Below are the code and all the weights of a small trained network. Each question names an input and a class and asks about switching units off, where a switched-off unit gives its printed mean instead of its output.

import numpy as np


def w(rows, s, z=0):
    codes = np.array(rows[::2]) - 128.0
    scale = np.full(codes.shape[1], s)
    scale[-1] = z or s
    return codes * scale


def norm(h):
    return h / np.sqrt((h * h).mean(-1, keepdims=True) + 1e-5)


def f(y):
    return y / 2 * (1 + np.tanh(0.7978845608 * (y + 0.044715 * y**3)))


def log_softmax(a):
    a = a - a.max(-1, keepdims=True)
    return a - np.log(np.exp(a).sum(-1, keepdims=True))


def net(x, mask):
    res = np.array(x, float).reshape(1, 8) / 4 @ E
    u = 0
    for l in range(4):
        y = f(norm(res) @ A[l][:, :-1].T + A[l][:, -1])
        res = res + np.where(mask[u : u + 10], y, B[l][:, -1]) @ B[l][:, :-1]
        u += 10
    return log_softmax(norm(res)[-1] @ U[:, :-1].T + U[:, -1])


A, B = {}, {}
E = w([
[128,127,129,129,125,128,128,127,129],'x0',
[128,128,128,128,126,129,128,128,128],'x1',
[128,127,129,128,126,130,128,128,129],'x2',
[128,127,128,129,126,127,128,128,128],'x3',
[79,82,151,167,127,100,83,197,96],'x4',
[184,119,96,171,131,147,69,90,87],'x5',
[3,158,54,154,140,230,97,78,140],'x6',
[142,170,113,210,132,167,199,177,126],'x7',
],0.018)
A[0] = w([
[17,89,139,199,125,134,48,180,112,31],'0.n1',
[70,123,142,111,122,132,174,119,146,51],'0.n2',
[113,107,102,74,127,120,86,115,120,2],'0.n3',
[122,160,106,96,125,200,187,1,154,38],'0.n4',
[33,126,130,80,118,152,186,138,146,88],'0.n5',
[85,157,102,253,122,192,199,139,127,61],'0.n6',
[6,144,97,154,132,177,87,62,134,95],'0.n7',
[149,123,99,218,122,183,30,50,105,37],'0.n8',
[52,112,134,60,123,129,50,64,131,81],'0.n9',
[62,141,133,90,137,118,151,148,139,56],'0.n10',
],0.033,0.0066)
B[0] = w([
[116,148,67,47,47,69,177,126,156,231],'0.n1',
[166,146,106,158,134,100,86,157,108,161],'0.n2',
[145,148,160,79,178,135,135,139,127,159],'0.n3',
[107,142,71,57,52,76,174,131,154,213],'0.n4',
[161,145,96,202,111,129,44,155,147,195],'0.n5',
[120,163,178,78,238,177,155,124,126,234],'0.n6',
[85,40,161,186,98,156,149,83,85,255],'0.n7',
[178,168,101,208,118,97,30,166,151,217],'0.n8',
[122,178,168,83,254,183,167,134,128,214],'0.n9',
[157,163,133,171,118,94,76,142,147,168],'0.n10',
],0.047,0.032)
A[1] = w([
[165,20,110,106,130,174,112,181,109,6],'1.n1',
[152,30,112,122,163,142,145,156,180,4],'1.n2',
[165,36,184,146,143,112,147,103,122,50],'1.n3',
[186,50,190,140,117,114,142,117,130,148],'1.n4',
[147,78,135,129,101,107,130,160,136,148],'1.n5',
[138,108,173,108,176,144,144,167,124,10],'1.n6',
[167,89,140,159,148,97,120,168,141,55],'1.n7',
[172,56,174,113,96,70,144,121,105,191],'1.n8',
[159,40,140,134,124,159,135,123,188,14],'1.n9',
[178,4,143,92,138,160,117,98,134,55],'1.n10',
],0.033,0.0043)
B[1] = w([
[140,95,177,102,163,72,181,154,112,144],'1.n1',
[85,86,146,141,153,60,111,167,140,138],'1.n2',
[77,87,86,146,210,57,164,130,191,183],'1.n3',
[98,130,124,210,135,138,147,177,97,213],'1.n4',
[154,153,119,160,99,207,178,68,136,192],'1.n5',
[127,178,149,87,173,186,118,16,104,250],'1.n6',
[5,152,86,140,84,96,20,125,141,221],'1.n7',
[155,77,140,115,68,201,133,64,94,244],'1.n8',
[87,112,92,137,179,148,154,154,172,133],'1.n9',
[3,189,96,186,120,109,165,177,120,151],'1.n10',
],0.022,0.011)
A[2] = w([
[128,123,197,99,207,153,200,176,152,67],'2.n1',
[77,21,109,159,108,176,134,89,122,37],'2.n2',
[107,74,87,47,109,80,197,129,113,2],'2.n3',
[164,62,85,28,25,19,198,165,146,71],'2.n4',
[121,96,194,165,124,106,138,179,92,101],'2.n5',
[120,53,100,66,166,103,165,144,170,105],'2.n6',
[187,141,114,201,138,143,100,182,135,87],'2.n7',
[161,159,125,88,181,111,131,219,182,94],'2.n8',
[206,79,156,194,138,64,6,171,166,46],'2.n9',
[35,60,144,208,93,118,154,110,96,58],'2.n10',
],0.023,0.0072)
B[2] = w([
[138,145,164,82,193,157,116,162,57,215],'2.n1',
[133,31,114,145,139,125,128,126,73,214],'2.n2',
[161,124,157,136,64,93,65,173,213,181],'2.n3',
[121,110,63,76,52,53,216,84,113,231],'2.n4',
[125,116,93,101,144,156,74,102,135,127],'2.n5',
[107,152,127,185,103,100,111,122,102,159],'2.n6',
[194,88,117,122,106,81,67,135,107,183],'2.n7',
[98,25,195,156,73,161,152,91,58,224],'2.n8',
[141,121,181,220,60,172,73,200,137,201],'2.n9',
[252,26,177,119,122,172,175,91,129,253],'2.n10',
],0.026,0.016)
A[3] = w([
[48,9,143,121,132,115,125,203,206,119],'3.n1',
[84,70,181,118,127,58,168,208,153,102],'3.n2',
[134,20,152,188,183,81,191,153,166,2],'3.n3',
[60,64,136,208,239,46,252,190,142,85],'3.n4',
[100,81,118,182,109,109,105,197,238,117],'3.n5',
[149,56,160,128,221,136,109,150,174,73],'3.n6',
[158,17,156,143,152,136,173,147,193,55],'3.n7',
[129,47,148,123,174,82,158,184,177,63],'3.n8',
[137,51,167,172,155,109,179,129,223,62],'3.n9',
[124,3,147,145,187,86,143,135,153,68],'3.n10',
],0.021,0.0055)
B[3] = w([
[187,173,106,77,187,132,67,63,53,169],'3.n1',
[90,209,44,121,75,155,71,91,115,153],'3.n2',
[167,90,127,91,116,155,76,29,67,234],'3.n3',
[226,161,126,116,129,174,112,162,152,188],'3.n4',
[101,149,106,90,232,143,14,77,166,203],'3.n5',
[120,165,125,141,107,81,246,145,129,215],'3.n6',
[31,92,128,231,138,123,161,151,84,248],'3.n7',
[113,252,138,158,38,201,133,154,50,148],'3.n8',
[35,143,110,167,128,211,118,113,101,207],'3.n9',
[54,112,119,200,101,170,137,78,187,235],'3.n10',
],0.022,0.011)
U = w([
[110,166,197,71,248,173,148,139,111,150],'0',
[111,63,125,172,119,171,148,85,97,126],'1',
[119,137,70,63,56,54,171,128,154,197],'2',
[181,158,117,218,121,91,19,179,149,2],'3',
],0.018,0.00066)

Each question gives the input, the list of numbers given to net, and the class t.
The units are the neurons (one row each of A and B). Each row of codes is followed by its name. A weight is (code - 128) times the scale printed after its matrix; where a second scale follows, it is the last column's (A, B and U).
mask holds one flag per neuron, layer by layer. A switched-off neuron (its flag False) gives its mean, the last column of its row in B, instead of its output. The means were averaged over made-up inputs and are rounded, as every weight is.
A unit's drop is (log p(t) with every unit on - log p(t) with that unit switched off) / (log p(t) with every unit on - log p(t) with every unit switched off).
The circuit of an input: a set's keep is (log p(t) with only the set's units on - log p(t) with every unit switched off) / (log p(t) with every unit on - log p(t) with every unit switched off). Starting from the 12 units with the biggest drops (on a tie, the unit counted first), units are removed one at a time, each time the one whose removal leaves the highest keep (on an exact tie, the one counted first), for as long as the keep stays at least 0.8.
circuit, biggest first: the units of the circuit, biggest drop first
unit that matters most: the unit with the biggest drop
top k neurons: the k neurons with the biggest drops, biggest first
k most important neurons of layer l: the k neurons of layer l with the biggest drops, biggest first
input [7,-8,6,-3,7,8,2,-4], class 3: top 3 neurons	(0.n8 0.n4 2.n9)
input [5,0,6,7,4,-5,-1,2], class 3: 3 most important neurons of layer 0	(0.n5 0.n4 0.n10)
input [-5,3,3,2,-1,7,3,5], class 3: top 2 neurons	(0.n8 0.n9)
input [6,4,-7,-7,-1,0,0,2], class 0: unit that matters most	0.n6
input [5,-5,7,-2,4,-1,7,-8], class 0: top 2 neurons	(0.n9 0.n3)
input [4,2,5,-5,-1,-2,-3,-3], class 0: top 4 neurons	(0.n1 0.n4 0.n8 0.n7)
input [-4,-1,-6,0,6,3,-3,-5], class 2: 2 most important neurons of layer 0	(0.n6 0.n1)
input [7,2,1,3,4,6,1,-1], class 3: top 2 neurons	(0.n8 0.n4)
input [-8,-3,-5,0,-4,7,6,-7], class 0: 3 most important neurons of layer 0	(0.n9 0.n5 0.n3)
input [2,6,3,6,8,-8,-3,-3], class 2: top 3 neurons	(0.n1 0.n8 2.n4)
input [3,1,0,1,-5,8,1,2], class 3: top 2 neurons	(0.n8 0.n1)
input [-5,7,1,1,-3,-1,2,4], class 0: top 2 neurons	(0.n6 0.n1)
input [3,5,3,2,7,-7,5,4], class 2: top 2 neurons	(0.n1 0.n8)
input [-7,4,-5,-4,4,8,-7,5], class 3: top neuron	(0.n6)
input [-5,-5,4,6,-8,8,4,-7], class 2: 3 most important neurons of layer 0	(0.n4 0.n6 0.n5)
input [-2,-7,3,0,-7,-8,-5,6], class 3: top 2 neurons	(0.n9 0.n6)
input [-2,0,6,-4,-8,8,7,8], class 0: 2 most important neurons of layer 0	(0.n6 0.n1)
input [-1,-2,7,0,-7,-7,6,3], class 2: 2 most important neurons of layer 0	(0.n4 0.n8)
input [2,8,-5,5,-5,8,-1,1], class 3: 2 most important neurons of layer 0	(0.n8 0.n1)
input [1,-2,4,2,2,8,0,0], class 3: circuit, biggest first	(0.n8)
input [-2,-2,7,6,-5,-4,1,0], class 2: 2 most important neurons of layer 0	(0.n4 0.n8)
input [-4,-6,1,-5,-7,-7,0,6], class 2: 3 most important neurons of layer 0	(0.n4 0.n8 0.n9)
